Below is a small trained network, with its code and all its weights. Each question gives an input and a target symbol and asks what happens when units are switched off, that is, made to give their printed mean instead of their output.

import numpy as np


def w(rows, s, z=0):
    codes = np.array(rows[::2]) - 128.0
    scale = np.full(codes.shape[1], s)
    scale[-1] = z or s
    return codes * scale


def norm(h):
    return h / np.sqrt((h * h).mean(-1, keepdims=True) + 1e-5)


def f(y):
    return y / 2 * (1 + np.tanh(0.7978845608 * (y + 0.044715 * y**3)))


def softmax(a):
    e = np.exp(a - a.max(-1, keepdims=True))
    return e / e.sum(-1, keepdims=True)


def log_softmax(a):
    a = a - a.max(-1, keepdims=True)
    return a - np.log(np.exp(a).sum(-1, keepdims=True))


def net(x, mask):
    ids = ['ΔΛΣΦΨαβγεζημπτω'.index(c) for c in x.split()]
    T = len(ids)
    res = E[ids] + P[:T]
    r = norm(res)
    for j in range(3):
        rows = slice(2 * j, 2 * j + 2)
        q, k, v = (r @ M[0][rows].T for M in (Q, K, V))
        z = softmax(np.where(np.tri(T) > 0, q @ k.T / 2**0.5, -1e9)) @ v
        o = O[0][rows]
        res = res + np.where(mask[j], z, o[:, -1]) @ o[:, :-1]
    y = f(norm(res) @ A[0][:, :-1].T + A[0][:, -1])
    res = res + np.where(mask[3:11], y, B[0][:, -1]) @ B[0][:, :-1]
    return log_softmax(norm(res)[-1] @ U[:, :-1].T + U[:, -1])


Q, K, V, O, A, B = {}, {}, {}, {}, {}, {}
E = w([
[61,99,131],'Δ',
[81,39,130],'Λ',
[87,10,142],'Σ',
[59,102,130],'Φ',
[66,99,135],'Ψ',
[162,129,180],'α',
[106,199,138],'β',
[86,89,147],'γ',
[167,130,183],'ε',
[164,128,184],'ζ',
[64,101,132],'η',
[164,129,183],'μ',
[171,147,180],'π',
[108,111,205],'τ',
[166,36,174],'ω',
],0.014)
P = w([
[76,122,253],'0',
[92,122,204],'1',
[103,123,175],'2',
[113,123,155],'3',
[121,122,140],'4',
[126,121,130],'5',
[126,119,120],'6',
[132,117,112],'7',
[132,100,116],'8',
],0.021)
Q[0] = w([
[106,43,186],'H1',
[167,186,25],'H1',
[184,159,64],'H2',
[118,255,56],'H2',
[164,239,217],'H3',
[174,56,193],'H3',
],0.015)
K[0] = w([
[245,124,52],'H1',
[108,116,239],'H1',
[71,101,178],'H2',
[98,148,251],'H2',
[143,154,6],'H3',
[161,116,104],'H3',
],0.015)
V[0] = w([
[148,234,162],'H1',
[143,236,135],'H1',
[245,111,193],'H2',
[59,133,38],'H2',
[146,79,118],'H3',
[34,182,78],'H3',
],0.013)
O[0] = w([
[113,216,64,114],'H1',
[58,205,113,49],'H1',
[155,39,1,165],'H2',
[84,133,191,2],'H2',
[111,87,154,113],'H3',
[251,178,174,23],'H3',
],0.011,0.0062)
A[0] = w([
[117,213,128,110],'N1',
[212,131,125,218],'N2',
[18,247,102,145],'N3',
[197,231,98,106],'N4',
[62,108,133,73],'N5',
[29,132,147,254],'N6',
[183,125,48,105],'N7',
[154,152,122,88],'N8',
],0.011,0.0064)
B[0] = w([
[244,83,140,122],'N1',
[64,172,174,167],'N2',
[247,132,124,150],'N3',
[159,107,163,140],'N4',
[155,78,120,145],'N5',
[102,179,92,254],'N6',
[78,142,157,158],'N7',
[117,115,115,113],'N8',
],0.012,0.0083)
U = w([
[117,155,179,128],'Δ',
[119,58,180,54],'Λ',
[163,42,156,106],'Σ',
[116,172,191,158],'Φ',
[116,148,153,90],'Ψ',
[129,123,90,101],'α',
[226,181,120,254],'β',
[102,115,133,64],'γ',
[102,113,65,109],'ε',
[103,119,80,88],'ζ',
[120,157,162,112],'η',
[122,125,81,98],'μ',
[156,165,10,199],'π',
[111,135,113,123],'τ',
[217,18,83,170],'ω',
],0.013,0.0056)

Each question gives the input, a string of symbols that net reads in full, and the target symbol t.
The units are the heads (2 rows each of Q, K, V and O) and the neurons (one row each of A and B). Each row of codes is followed by its name. A weight is (code - 128) times the scale printed after its matrix; where a second scale follows, it is the last column's (O, A, B and U).
mask holds one flag per unit, heads first, then neurons. A switched-off unit (its flag False) gives its mean, the last column of its rows in O or B, instead of its output. The means were averaged over made-up inputs and are rounded, as every weight is.
A unit's drop is (log p(t) with every unit on - log p(t) with that unit switched off) / (log p(t) with every unit on - log p(t) with every unit switched off).
The circuit of an input: a set's keep is (log p(t) with only the set's units on - log p(t) with every unit switched off) / (log p(t) with every unit on - log p(t) with every unit switched off). Starting from all 11 units, units are removed one at a time, each time the one whose removal leaves the highest keep (on an exact tie, the one counted first), for as long as the keep stays at least 0.8.
units of the circuit, in order: the units of the circuit, biggest drop first
unit that matters most: the unit with the biggest drop
top k neurons: the k neurons with the biggest drops, biggest first
heads that matter: for each layer, one digit per head in row order, 1 if its drop is at least 0.15 and else 0, layers parted by /
input ε τ β π Φ, target π: units of the circuit, in order => [H1, N3, H2]
input Λ Ψ π π Φ π Φ ζ, target Φ: heads that matter => 010
input Ψ Δ Δ β ε, target β: heads that matter => 100
input μ γ α α Φ Φ π β, target β: unit that matters most => H3
input ε β Δ, target β: units of the circuit, in order => [H1, N3, H3]
input ε π Ψ, target π: heads that matter => 100
input Φ π μ γ π Φ τ, target Φ: heads that matter => 010
input γ Φ β π π Φ, target π: units of the circuit, in order => [H1, N3]
input β Σ Φ π, target Φ: heads that matter => 001
input π α β π π ω γ, target ω: heads that matter => 100
input Δ Σ ω π, target ω: heads that matter => 110
input Δ ε ω α, target ω: heads that matter => 110
input ε η π ε Φ ω ω τ, target ω: heads that matter => 110
input Δ π π μ, target π: units of the circuit, in order => [H1]
input ε π Φ α ζ ω Δ, target ω: heads that matter => 100
input Φ β γ, target β: heads that matter => 111
input π γ π π, target π: heads that matter => 110
input Σ π π Ψ, target π: top 2 neurons => [N6, N2]
input π Φ π π η, target π: units of the circuit, in order => [H1, N3, H2, N2]
input π α π π π π γ, target π: units of the circuit, in order => [H1, N3]
input Σ Δ ζ π β π, target β: units of the circuit, in order => [H3]
input β μ ε π Δ, target π: top 2 neurons => [N3, N6]
input π Σ ζ ω μ β ε, target β: top 3 neurons => [N4, N1, N6]
input Φ μ π η, target π: top 4 neurons => [N3, N6, N2, N7]
